Mabep: [  2 -19 -53 -21  -7 -12 -18 -15  -5  16   4  18]
tibir: [  3  20   0  -7 -33 -21 -46 -32  12  11   2   2]
tun: [  8  -9 -40  14 -27 -24 -55 -20   1  12  -1  11]
peba: [  6 -48 -50  23 -15 -19 -53 -16 -17  15 -19  16]
novo: [  8  -9 -40  -1 -27 -24 -55 -20   1  12  -1  11]
loc: [-12] | Mabep, 6
loc: [-18] | Mabep, 7
q: [  8  -9 -40  -1 -27 -24 -55 -20   1  12  -1  11] | novo
loc: [-50] | peba, 3
q: [  6 -48 -50  23 -15 -19 -53 -16 -17  15 -19  16] | peba

godad: [ 19   6  -9   9  -6 -11   2   6  11  -5 -11  11  -8  -6 -14]
zom: [ 10   3   2  13  -4  -2  -2   8   3  -2  -7  19  -6  -5 -14]
Talez: [ 16   3 -18  -6  -9 -13   2  11   5 -13 -12   4  -4  -8 -10]
Dulu: [ -9  -8 -12 -15  -1   2  11  16  17  -9  -7   8   2 -15   3]
Tas: [ 18  11 -12  16  -4  -9  10  -5  22   2  -8   4 -11  -9 -13]
rufu: [ 18  11 -12  16  -4  -9  10  -5  22   2  -8   4 -11 -15  -5]
lapi: [ 22   8  -5  -2   5   1  -2  -9 -18  -4   1  -7 -16   8  -6]
kogam: [ 19   4  -3   7  -2   3  20  -2  38  14  -4   3   1 -17  -4]
des: [ 10   3   2  13  -4  -5  -2  16   3  -2  -7  19  -6  -5 -14]
dat: [ 38  16 -32  -9  -4 -28  19 -10  30   1 -13 -22 -12  -5  -5]
zabe: [ -3   2  60 -14  -8  -6 -22 -19 -31  49  20 -34  35  37  16]
q: [ 18  11 -12  16  -4  -9  10  -5  22   2  -8   4 -11  -9 -13] | Tas
q: [ 38  16 -32  -9  -4 -28  19 -10  30   1 -13 -22 -12  -5  -5] | dat
q: [ -9  -8 -12 -15  -1   2  11  16  17  -9  -7   8   2 -15   3] | Dulu

vuna: [ -8   8  -3   4  15 -14  13 -10  -1   2   3  35 -21 -14 -11  11  -2  15
 -22 -14  -4 -27 -26 -15 -31   3   3 -47  16  -2   0   8 -40   5 -10  -1
   9   9 -18  -7  10 -26  -9   9   9  -9  -6 -15 -27]
bas: [ 13  -4   0   0 -14  15  -9  10  -1  -7  -6  37  23  11   7  -3   5 -13
  23  19   8  25  21   9  27  -3  -6  43 -15  -3   1  -6  40  -1   1   8
  -5   0  14  12  -7  27   5 -11 -10  -9  -6 -15 -27]
lusu: [ 13  -4   0   0  24  15  -9  10  -1  -7  -6  37  23  11 -12  -3   5 -13
  23  19   8  25  21   9  27  -3  -6  43 -15  -3   1  -6  40  -1   1   8
  -5   0  14  12  -7  27   5 -11   4   3  14  10  23]
zizur: [  9 -10   4  -8 -14  15 -13   8   4  -3  -5  35  19  15  11 -11   4 -11
  20  12   3  30  26  14  30  -3  -2  -7 -15   3   0  -4  39   1  10   3
 -13  -8  21   6  -8  24   6  -7   9  10 -16 -11 -27]
q: [  9 -10   4  -8 -14  15 -13   8   4  -3  -5  35  19  15  11 -11   4 -11
  20  12   3  30  26  14  30  -3  -2  -7 -15   3   0  -4  39   1  10   3
 -13  -8  21   6  -8  24   6  -7   9  10 -16 -11 -27] | zizur
q: [ 13  -4   0   0 -14  15  -9  10  -1  -7  -6  37  23  11   7  -3   5 -13
  23  19   8  25  21   9  27  -3  -6  43 -15  -3   1  -6  40  -1   1   8
  -5   0  14  12  -7  27   5 -11 -10  -9  -6 -15 -27] | bas
loc: [-16] | zizur, 47
q: [ 13  -4   0   0  24  15  -9  10  -1  -7  -6  37  23  11 -12  -3   5 -13
  23  19   8  25  21   9  27  -3  -6  43 -15  -3   1  -6  40  -1   1   8
  -5   0  14  12  -7  27   5 -11   4   3  14  10  23] | lusu

zuno: [ 8 25 18  1  5]
nazu: [-27  55  40   2  11]
Sib: [40  1 28  2 10]
tiv: [-8 29  9  1  3]
loc: [11] | nazu, 5
loc: [-27] | nazu, 1
loc: [28] | Sib, 3
loc: [9] | tiv, 3
loc: [25] | zuno, 2
loc: [29] | tiv, 2
q: [-27  55  40   2  11] | nazu

Debup: [ -6 -27   2  19  -9  25 -15 -34  -2  36  16  -9  18 -23 -10  17   0 -18
  10  -6  15 -34  14  23  19   7   5  18   4  21  25  14  20   2   5  36
 -32  -1  -8 -20  25   8   6  10  -7  -2  34 -26]
fida: [ 17  19   7 -17  -1  -4  21  24   9  -5 -21  -2 -26  15  19 -19  27  24
 -24  44 -10  36  -3 -27 -16   8   8  -2  -5  -1 -17 -15 -11  13 -26 -22
   6  10  -1  -3 -30 -24 -33   4 -15   2 -22  21]
bol: [ 12  33 -17 -23  29  -8  25  17   3 -17  11  21 -32  -1  -5   7   6  14
   1 -51 -14 -17 -17  -9 -39 -10 -16  -4   6 -25  -4 -28   2 -21   4 -34
  29 -11  -3  15   8  21   6  -6   2   0  -1  13]
gubuf: [-12 -21   7  38   4  19 -34   8 -10   6   3 -23  23  -8   6   0 -15 -24
   9   6  19  11   6  37  13  19  24 -23  15  11  21  45   5   3  45   7
   0 -18  -4   4   5  16  18  -6  11 -24  -5 -21]
nepu: [ 17  19   7 -17  -1  -4  21  24   9  -5 -21  -2 -26  15  19 -19  27  24
 -24  44 -10  36  -3 -27 -16   8   8  -2  -5  -1  26 -12  -8  -7   8  53
 -50   5 -21 -18  -2  -4   0  -4  -8  18  21  -9]
safu: [ 22  31  -6 -30  23 -14  27  21   5  -4  11  21 -37   4  -7  -1  23  23
  -8   2 -13   9 -22 -10 -33 -11   1  12 -15 -16 -20 -25   9 -21  -2 -35
  21 -11   8  24   6  -2 -17  -5 -39  -6   8  14]
dateg: [-11 -21   4   4 -32 -17 -10 -36  -7  16   8   5  34  -5  -9   4 -16  -1
   0  34   6  -2  15  -9  44 -16 -17  27 -28  -1  -7  -6 -16  12 -15  50
 -29  14   9  -2  -8 -31  -1   1 -17  16  11   8]
Kifef: [ -2  -9 -11  16  11  25 -17   0  14   1  16  -8  10 -19 -22  13 -25 -16
  16 -48   5 -37   4  22 -16 -11  -3  -7  32   4  31   3   5 -22  27  11
 -18  -8 -25 -11  13 -15  18  -9  30   7   7 -23]
muve: [  9  29  -4 -12  -2  -7  24  16  -3  -4 -16   2 -17   5  38 -11  19  20
 -20  18  -8  22   6 -36 -10  11 -22  -7   5 -24  -5 -25 -27  27 -19 -10
  12   9  -6  -8 -41 -23 -17   1   3   6 -32  37]
tolo: [  1  19  -5 -11  -8 -25  18 -13 -22   9   6  18   3  -5  29   3  10  16
 -13  18  -3  10   7 -28  20  -1 -38  13 -20 -39  -8 -27 -28  27 -12  18
   8   2  11   8 -28 -31  -1  -1 -24   3 -10  43]
numi: [  7 -14   3  31  -2  41 -16   0   6  40  10 -21   9 -29   9   3   3 -10
  -9  21  17  -8  19  18   0  11   6   4  28  10  43  10  -3   9  23  33
 -42  -4 -30 -26 -14   3  -6  -1  -4  -9   4 -10]
q: [ -2  -9 -11  16  11  25 -17   0  14   1  16  -8  10 -19 -22  13 -25 -16
  16 -48   5 -37   4  22 -16 -11  -3  -7  32   4  31   3   5 -22  27  11
 -18  -8 -25 -11  13 -15  18  -9  30   7   7 -23] | Kifef
q: [ 17  19   7 -17  -1  -4  21  24   9  -5 -21  -2 -26  15  19 -19  27  24
 -24  44 -10  36  -3 -27 -16   8   8  -2  -5  -1 -17 -15 -11  13 -26 -22
   6  10  -1  -3 -30 -24 -33   4 -15   2 -22  21] | fida

Guv: [ 18  -8 -13 -28 -15  20  -6   2  29  11   1   0 -22  -8   7  29   0  11
  24  18 -24  -5  20  30  12  -5 -22  -9   0 -29 -25  34 -36  -4   0  20
  39 -48   6   0   0  34   3 -32  -8]
Bati: [ 21 -18  12  -6  12  -2 -51  20  23   0   0  19   7 -12  13  17  -9  -1
  22   1   2   1   1   2   2   0   0   1   0   0  -1   0  -1  -2   0   0
  -1   1   1   1   0   0   0   1  -1]
buv: [ 15  -8 -12 -33   2  38 -13   0  15  19   9   0 -38   0  -4  31   3 -16
  22  34 -10 -10  39  13 -14 -35  -4   0 -31 -17 -13   1 -40   7  -2  12
   1 -14 -11 -18  28   0   0 -28  -2]
tiri: [ 22 -15   0 -22   4  16 -35  13  26  -3  12   6 -14 -30   8  27  -4  10
   0 -40  23  -8  -3   9   9  25 -16  -1 -41  -6  -3  -4   3   0 -25 -16
  -9   0  13  -6   2 -10  18   3   0]
Fovug: [  3  13   7   0  32  27 -32  13 -14   5  19 -16 -24 -27 -12   8   2   5
  -5 -40  28  -9  -9   5   8  24   0  -2 -32   5   2  -9  17 -10 -25 -23
 -14  -3  17  -1  10   0   0  10  30]
q: [ 18  -8 -13 -28 -15  20  -6   2  29  11   1   0 -22  -8   7  29   0  11
  24  18 -24  -5  20  30  12  -5 -22  -9   0 -29 -25  34 -36  -4   0  20
  39 -48   6   0   0  34   3 -32  -8] | Guv
loc: [-33] | buv, 4
q: [ 15  -8 -12 -33   2  38 -13   0  15  19   9   0 -38   0  -4  31   3 -16
  22  34 -10 -10  39  13 -14 -35  -4   0 -31 -17 -13   1 -40   7  -2  12
   1 -14 -11 -18  28   0   0 -28  -2] | buv
q: [ 22 -15   0 -22   4  16 -35  13  26  -3  12   6 -14 -30   8  27  -4  10
   0 -40  23  -8  -3   9   9  25 -16  -1 -41  -6  -3  -4   3   0 -25 -16
  -9   0  13  -6   2 -10  18   3   0] | tiri

sido: [  0   0  38 -20]
Detu: [ 36 -20  52  20]
bes: [ 32 -22   8  30]
torom: [ 47 -30  10  43]
fut: [ 36 -22  27  35]
folez: [ 34 -15  58  33]
zud: [ 2 42 28  3]
gaveb: [ 21 -21 -15  19]
nedo: [ 46 -30  13  43]
loc: [28] | zud, 3
loc: [58] | folez, 3
loc: [35] | fut, 4
loc: [21] | gaveb, 1
loc: [-21] | gaveb, 2
loc: [20] | Detu, 4

Bul: [ 52 -52 -58 -46]
bakop: [-47  50  58  51]
zuko: [ 56 -17 -36 -43]
Vel: [ 51 -43 -50 -53]
modeg: [ 51 -35 -48 -53]
ran: [ 50 -41 -51 -55]
legap: [ 51 -44 -55 -53]
rofad: [ 45 -41 -54 -54]
nezo: [ 53 -33 -50 -53]
mam: [-56  48  50  55]
kep: [-47  31  50  55]
lusol: [-52  32  40  51]
loc: [31] | kep, 2
loc: [-44] | legap, 2

pud: [ -8  34  -5  34  -8  43  33  37  34  30  35  33  -7  -8 -10]
kima: [  8 -35  15 -42  15 -31 -29 -38 -34 -33 -33 -35  12   9   5]
Nusu: [ -8  34  -5  34  -8  32  33  37  34  30  35  33  -7  -8 -10]
pag: [ 22 -36  10 -33  18 -37 -31 -36 -37 -34 -32 -27  12  16  23]
Sevar: [-13  40 -10  36  -8  18  36  37  40  41  37  33 -12  -9  -3]
domis: [ -8  34  -5  34  -8  32  33  37  34 -30 -18 -38  24  20  16]
Gebik: [  6 -29  16 -35   9 -38 -28 -33 -36 -34 -29 -36  17   7  13]
dadu: [ 27 -33  18 -37  25 -29 -44 -39 -36 -31 -39 -25  15  15  20]
zik: [-21  24 -26  34 -23 -32  22  37  30  25  21  25 -21 -17 -15]
Libud: [ 17 -40   9 -37  20  25 -34 -29 -32 -37 -39 -36  23  19  15]
loc: [-9] | Sevar, 14
loc: [-27] | pag, 12

Kopo: [-31  30 -30 -11 -11  16  -8]
ruvut: [ 11 -12  26  -4   2  31  -3]
tivik: [  5   0 -30 -11 -11  16  -8]
Laga: [ 18   7 -15 -10  -5 -12   3]
tamuv: [  5  30 -30 -11 -11  39  13]
sute: [ 11  -8  26   4  34 -21  -1]
loc: [-1] | sute, 7
q: [ 11  -8  26   4  34 -21  -1] | sute
loc: [-15] | Laga, 3
loc: [34] | sute, 5
loc: [-21] | sute, 6
loc: [-4] | ruvut, 4
loc: [-5] | Laga, 5

zoni: [  5   2   2   8 -26  -1   7  -3  17  -5  -1   2  -2   3   3   4   0  -3
   2  -6  18   2  -2   5  -1  12   4   6  15]
tufi: [  2   2   2   8 -26  -1   7  -3  -2  -5  -1   2  -2   3   3   4   0  -3
   2  -6  18   3  -2  -5  -2  12  -4   0   2]
Seber: [  5   2   2   8 -26  -1   7  -3  -2  -5  -1   2  -2   3   3   4   0  -3
   2  -6  18   2  -2  -5  -1  12  -4  -1   2]
vuva: [  2   2   2   8 -26  -1   7  -3  -2  -5  -1   2  -2   3   3   4   0  -3
   2  -6  18   2  -2  -5  -1  12  -4  -1   2]
loc: [15] | zoni, 29
q: [  5   2   2   8 -26  -1   7  -3  -2  -5  -1   2  -2   3   3   4   0  -3
   2  -6  18   2  -2  -5  -1  12  -4  -1   2] | Seber

vemop: [ -6 -17 -18  -9   1  33  -9 -41   7]
pokas: [-22 -10  17  -2  -4  21 -12   0  16]
rizop: [ 16  15   9 -14 -10   5 -11  -8  23]
Ritu: [-15 -46  15  18  -1  18   4 -28   1]
loc: [9] | rizop, 3
loc: [33] | vemop, 6
loc: [-6] | vemop, 1
loc: [-12] | pokas, 7
loc: [-8] | rizop, 8
loc: [-2] | pokas, 4

gen: [-50  17 -32 -32]
fatum: [-10  -9  -6 -31]
tadu: [14 -9 28 15]
loc: [-31] | fatum, 4
loc: [-6] | fatum, 3
loc: [17] | gen, 2
loc: [-50] | gen, 1
loc: [-10] | fatum, 1

gaf: [ 13  -8 -47 -21 -11  12  -5   8 -24   1]
nisa: [ 15 -13 -36 -16 -17  17  11  32 -11  -4]
nosa: [ 29  26 -14 -26  11  21 -10  23 -13   5]
Soze: [ 33   6  -3 -18   7   8 -20  30 -29  -1]
Giba: [ 14 -12  16 -14 -16  16   9 -39 -15  -3]
Mab: [ 28  -8 -16 -20 -18  20  -6  28  14 -23]
veg: [ 33 -12  -1 -39   2   4  -8  27 -12  -7]
Gebot: [ 35 -12   0 -30   1   2 -21  24 -19 -10]
zab: [ 10  12  -9 -38   3  18  -5   2 -10   6]
pufis: [ 27 -14 -11 -42  -1   8   7  29  -6  -3]
loc: [17] | nisa, 6
q: [ 33 -12  -1 -39   2   4  -8  27 -12  -7] | veg
loc: [18] | zab, 6
loc: [-38] | zab, 4
loc: [-36] | nisa, 3

fefom: [ -6 -50  -5  37  -4  45]
fala: [ 38   7 -27 -23  22 -28]
fuv: [-13 -45  -4  18  -3  40]
Nalef: [-21  -9   2  22  29  -3]
vofoz: [ 41  -9 -49  22 -12  29]
Kalu: [-43  17 -22   2 -20 -10]
fab: [-53 -54  -8   8 -14   6]
Palo: [-10 -37  -7  -2   8  37]
loc: [-45] | fuv, 2
loc: [-7] | Palo, 3
loc: [-49] | vofoz, 3
loc: [-50] | fefom, 2
loc: [7] | fala, 2
loc: [-53] | fab, 1
loc: [40] | fuv, 6

Zuli: [ 25 -26  28 -30  29 -23]
sas: [ 25  46 -22 -13  -9 -49]
Kes: [ 25   7  -8 -25 -45 -46]
zumat: [ 26 -32  39 -39  43 -36]
gov: [ 26 -40  46 -38  17   8]
loc: [-40] | gov, 2
loc: [-8] | Kes, 3
loc: [-23] | Zuli, 6
loc: [-9] | sas, 5

Tiz: [-35 -44 -45  44]
kir: [-41 -44  47 -47]
Teli: [-41 -44 -45 -46]
loc: [44] | Tiz, 4
loc: [-47] | kir, 4
loc: [-46] | Teli, 4

veviv: [ 25  -9 -14  -3 -17 -18   1  -4   5 -14  -6  -7  24   3  -9 -10  -1  -9
  -4   4   0  -8  -2]
dosim: [ -4 -22 -18  -8 -20 -23   8   5  15 -18   1 -11  -8   4 -14 -15   4 -11
 -14  15   1  43  -5]
Pavap: [ -4 -22 -18  -8 -20 -23   8   5  15 -18   1 -11  -8   4 -14 -15   4 -17
  -7 -18  -8  -8  -2]
Vekir: [-29  25  -6  30  -2 -14   2  13  22 -14  17   2 -18  10  13 -14   4 -13
  19 -26   8 -13   8]
falod: [ -4  10  25   4  13 -24   8  -4   4  43  -5   4  22  -7  -1  17   4  27
 -20  29 -13  14  -3]
q: [ 25  -9 -14  -3 -17 -18   1  -4   5 -14  -6  -7  24   3  -9 -10  -1  -9
  -4   4   0  -8  -2] | veviv
q: [ -4 -22 -18  -8 -20 -23   8   5  15 -18   1 -11  -8   4 -14 -15   4 -17
  -7 -18  -8  -8  -2] | Pavap

sem: [-4  0  0 11 -5  5 12]
fika: [-4 -1  0 11  1 10 59]
saze: [  0  -8 -10   4  12  -1  -2]
Nep: [-4  1  0 11 -5  7 59]
loc: [-8] | saze, 2
q: [-4  0  0 11 -5  5 12] | sem
loc: [-2] | saze, 7
loc: [4] | saze, 4
q: [-4  1  0 11 -5  7 59] | Nep

